Below are the code and all the weights of a small trained network. Each question names an input and a class and asks about switching units off, where a switched-off unit gives its printed mean instead of its output.

import numpy as np


def w(rows, s, z=0):
    codes = np.array(rows[::2]) - 128.0
    scale = np.full(codes.shape[1], s)
    scale[-1] = z or s
    return codes * scale


def f(y):
    return np.maximum(y, 0)


def log_softmax(a):
    a = a - a.max(-1, keepdims=True)
    return a - np.log(np.exp(a).sum(-1, keepdims=True))


def net(x, mask):
    res = np.array(x, float).reshape(1, 8) / 4 @ E
    y = f(res @ A[0][:, :-1].T + A[0][:, -1])
    res = res + np.where(mask, y, B[0][:, -1]) @ B[0][:, :-1]
    return log_softmax(res[-1] @ U[:, :-1].T + U[:, -1])


A, B = {}, {}
E = w([
[126,128,127,132],'x0',
[128,128,128,128],'x1',
[29,118,184,64],'x2',
[128,128,128,128],'x3',
[120,128,124,144],'x4',
[165,141,221,178],'x5',
[118,246,128,105],'x6',
[121,128,124,142],'x7',
],0.011)
A[0] = w([
[130,167,121,136,136],'neuron 1',
[114,122,76,106,224],'neuron 2',
[116,252,121,119,143],'neuron 3',
[64,113,168,109,186],'neuron 4',
[120,138,135,151,152],'neuron 5',
[139,97,130,122,241],'neuron 6',
[149,134,200,158,164],'neuron 7',
[178,167,96,147,159],'neuron 8',
[107,120,55,98,253],'neuron 9',
[155,150,65,134,179],'neuron 10',
[139,132,165,145,138],'neuron 11',
[161,112,116,143,208],'neuron 12',
[121,103,110,137,215],'neuron 13',
[95,133,116,123,154],'neuron 14',
[185,137,93,148,253],'neuron 15',
],0.028,0.0057)
B[0] = w([
[167,128,102,110,166],'neuron 1',
[90,83,67,127,189],'neuron 2',
[99,254,63,70,255],'neuron 3',
[105,100,187,43,216],'neuron 4',
[144,132,138,129,145],'neuron 5',
[141,63,158,159,169],'neuron 6',
[164,187,215,148,196],'neuron 7',
[183,151,69,141,197],'neuron 8',
[76,65,47,110,213],'neuron 9',
[146,111,62,158,189],'neuron 10',
[163,160,160,129,162],'neuron 11',
[133,117,141,186,173],'neuron 12',
[153,77,128,125,164],'neuron 13',
[105,118,131,114,164],'neuron 14',
[163,143,86,238,207],'neuron 15',
],0.042,0.022)
U = w([
[101,56,97,183,169],'0',
[135,28,119,27,141],'1',
[145,136,32,92,86],'2',
[2,152,97,45,79],'3',
[169,115,173,191,121],'4',
[135,90,231,80,83],'5',
[188,204,110,119,59],'6',
[130,193,163,18,250],'7',
],0.0084,0.0021)

Each question gives the input, the list of numbers given to net, and the class t.
The units are the neurons (one row each of A and B). Each row of codes is followed by its name. A weight is (code - 128) times the scale printed after its matrix; where a second scale follows, it is the last column's (A, B and U).
mask holds one flag per neuron, in row order. A switched-off neuron (its flag False) gives its mean, the last column of its row in B, instead of its output. The means were averaged over made-up inputs and are rounded, as every weight is.
A unit's drop is (log p(t) with every unit on - log p(t) with that unit switched off) / (log p(t) with every unit on - log p(t) with every unit switched off).
The circuit of an input: a set's keep is (log p(t) with only the set's units on - log p(t) with every unit switched off) / (log p(t) with every unit on - log p(t) with every unit switched off). Starting from the 12 units with the biggest drops (on a tie, the unit counted first), units are removed one at a time, each time the one whose removal leaves the highest keep (on an exact tie, the one counted first), for as long as the keep stays at least 0.8.
circuit, biggest first: the units of the circuit, biggest drop first
most important unit: the unit with the biggest drop
top k neurons: the k neurons with the biggest drops, biggest first
drop of u: that unit's drop, to one decimal
input [-2,-6,-1,2,-5,1,6,-7], class 6: most important unit => neuron 9
input [-8,-7,1,3,4,-6,-2,0], class 1: circuit, biggest first => [neuron 3; neuron 15]
input [6,-7,-4,2,-2,1,0,-6], class 4: circuit, biggest first => [neuron 3; neuron 9]
input [7,-5,1,-1,1,-3,7,3], class 3: top 2 neurons => [neuron 3; neuron 15]
input [2,-5,6,8,5,1,0,0], class 5: top 2 neurons => [neuron 3; neuron 9]
input [2,-6,2,-1,3,-8,0,4], class 1: top 2 neurons => [neuron 3; neuron 15]
input [4,-7,0,8,1,4,-4,-5], class 4: top 2 neurons => [neuron 3; neuron 4]
input [-8,1,1,1,-7,0,4,4], class 3: top 2 neurons => [neuron 7; neuron 15]
input [5,-3,0,7,1,-1,-2,-8], class 0: top 2 neurons => [neuron 3; neuron 4]
input [3,1,1,-5,6,8,4,-7], class 7: drop of neuron 15 => 0.4
input [-2,5,0,-7,-1,-2,-8,6], class 0: drop of neuron 4 => 0.1
input [4,7,4,-7,-6,-1,-3,5], class 1: drop of neuron 10 => 0.0
input [4,-7,0,-4,-5,1,8,-6], class 6: top 2 neurons => [neuron 4; neuron 9]
input [2,4,-2,-1,2,1,3,1], class 6: circuit, biggest first => [neuron 9]
